Here is a tiny trained network, its code and every weight. The questions are about switching its units off for an input and a class, where a switched-off unit gives its printed mean instead of its output.

import numpy as np


def w(rows, s, z=0):
    codes = np.array(rows[::2]) - 128.0
    scale = np.full(codes.shape[1], s)
    scale[-1] = z or s
    return codes * scale


def f(y):
    return np.maximum(y, 0)


def log_softmax(a):
    a = a - a.max(-1, keepdims=True)
    return a - np.log(np.exp(a).sum(-1, keepdims=True))


def net(x, mask):
    res = np.array(x, float).reshape(1, 3) / 4 @ E
    y = f(res @ A[0][:, :-1].T + A[0][:, -1])
    res = res + np.where(mask, y, B[0][:, -1]) @ B[0][:, :-1]
    return log_softmax(res[-1] @ U[:, :-1].T + U[:, -1])


A, B = {}, {}
E = w([
[43,218,106,146],'x0',
[180,171,34,48],'x1',
[189,206,246,168],'x2',
],0.013)
A[0] = w([
[58,57,129,165,109],'neuron 1',
[213,195,116,180,95],'neuron 2',
[136,207,175,110,9],'neuron 3',
[180,178,57,54,104],'neuron 4',
[200,30,154,82,68],'neuron 5',
[201,251,201,109,4],'neuron 6',
[61,61,42,63,134],'neuron 7',
[146,137,211,177,105],'neuron 8',
[14,168,47,164,74],'neuron 9',
[49,241,133,123,69],'neuron 10',
],0.011,0.0038)
B[0] = w([
[73,159,213,88,188],'neuron 1',
[94,89,136,100,194],'neuron 2',
[151,65,154,126,187],'neuron 3',
[5,180,162,131,222],'neuron 4',
[123,107,63,205,207],'neuron 5',
[134,76,136,108,244],'neuron 6',
[153,74,171,88,247],'neuron 7',
[100,112,175,112,213],'neuron 8',
[156,85,106,153,220],'neuron 9',
[136,90,96,169,221],'neuron 10',
],0.015,0.014)
U = w([
[152,64,148,44,63],'0',
[124,72,62,250,117],'1',
[54,164,179,115,146],'2',
[142,137,136,111,254],'3',
[191,217,108,183,85],'4',
[175,234,100,161,76],'5',
[182,239,106,145,83],'6',
],0.013,0.015)

Each question gives the input, the list of numbers given to net, and the class t.
The units are the neurons (one row each of A and B). Each row of codes is followed by its name. A weight is (code - 128) times the scale printed after its matrix; where a second scale follows, it is the last column's (A, B and U).
mask holds one flag per neuron, in row order. A switched-off neuron (its flag False) gives its mean, the last column of its row in B, instead of its output. The means were averaged over made-up inputs and are rounded, as every weight is.
A unit's drop is (log p(t) with every unit on - log p(t) with that unit switched off) / (log p(t) with every unit on - log p(t) with every unit switched off).
The circuit of an input: a set's keep is (log p(t) with only the set's units on - log p(t) with every unit switched off) / (log p(t) with every unit on - log p(t) with every unit switched off). Starting from all 10 units, units are removed one at a time, each time the one whose removal leaves the highest keep (on an exact tie, the one counted first), for as long as the keep stays at least 0.8.
units of the circuit, in order: the units of the circuit, biggest drop first
most important unit: the unit with the biggest drop
top k neurons: the k neurons with the biggest drops, biggest first
drop when u is switched off: that unit's drop, to one decimal
input [3,6,7], class 0: most important unit => neuron 6
input [6,3,7], class 0: top 2 neurons => (neuron 6; neuron 5)
input [8,-7,8], class 0: units of the circuit, in order => (neuron 6; neuron 3)
input [3,-2,3], class 3: units of the circuit, in order => (neuron 5; neuron 4; neuron 7)
input [1,-3,-5], class 0: top 2 neurons => (neuron 4; neuron 7)
input [0,-7,7], class 0: top 2 neurons => (neuron 4; neuron 6)
input [0,5,4], class 2: top 2 neurons => (neuron 4; neuron 7)
input [1,0,-2], class 3: top 2 neurons => (neuron 6; neuron 4)
input [-8,-8,3], class 1: top 4 neurons => (neuron 5; neuron 4; neuron 7; neuron 2)
input [-4,-6,-1], class 2: top 2 neurons => (neuron 1; neuron 10)
input [-2,-2,-1], class 3: top 3 neurons => (neuron 4; neuron 10; neuron 9)
input [-3,-2,-3], class 3: top 3 neurons => (neuron 10; neuron 4; neuron 6)
input [-6,5,-3], class 1: top 2 neurons => (neuron 5; neuron 1)
input [-1,8,-5], class 2: units of the circuit, in order => (neuron 4)
input [-5,5,-4], class 1: top 3 neurons => (neuron 5; neuron 1; neuron 8)
input [2,2,-1], class 3: top 2 neurons => (neuron 5; neuron 1)
input [-7,8,7], class 2: top 2 neurons => (neuron 4; neuron 7)
input [-5,-3,2], class 1: top 2 neurons => (neuron 5; neuron 4)
input [-7,8,-2], class 2: top 3 neurons => (neuron 4; neuron 10; neuron 9)
input [7,5,3], class 1: units of the circuit, in order => (neuron 10)
input [-7,-3,-5], class 1: drop when neuron 5 is switched off => 4.4
input [0,6,-2], class 2: drop when neuron 4 is switched off => 0.9
input [4,7,-6], class 2: drop when neuron 3 is switched off => 0.3
input [5,6,7], class 0: drop when neuron 3 is switched off => 0.5
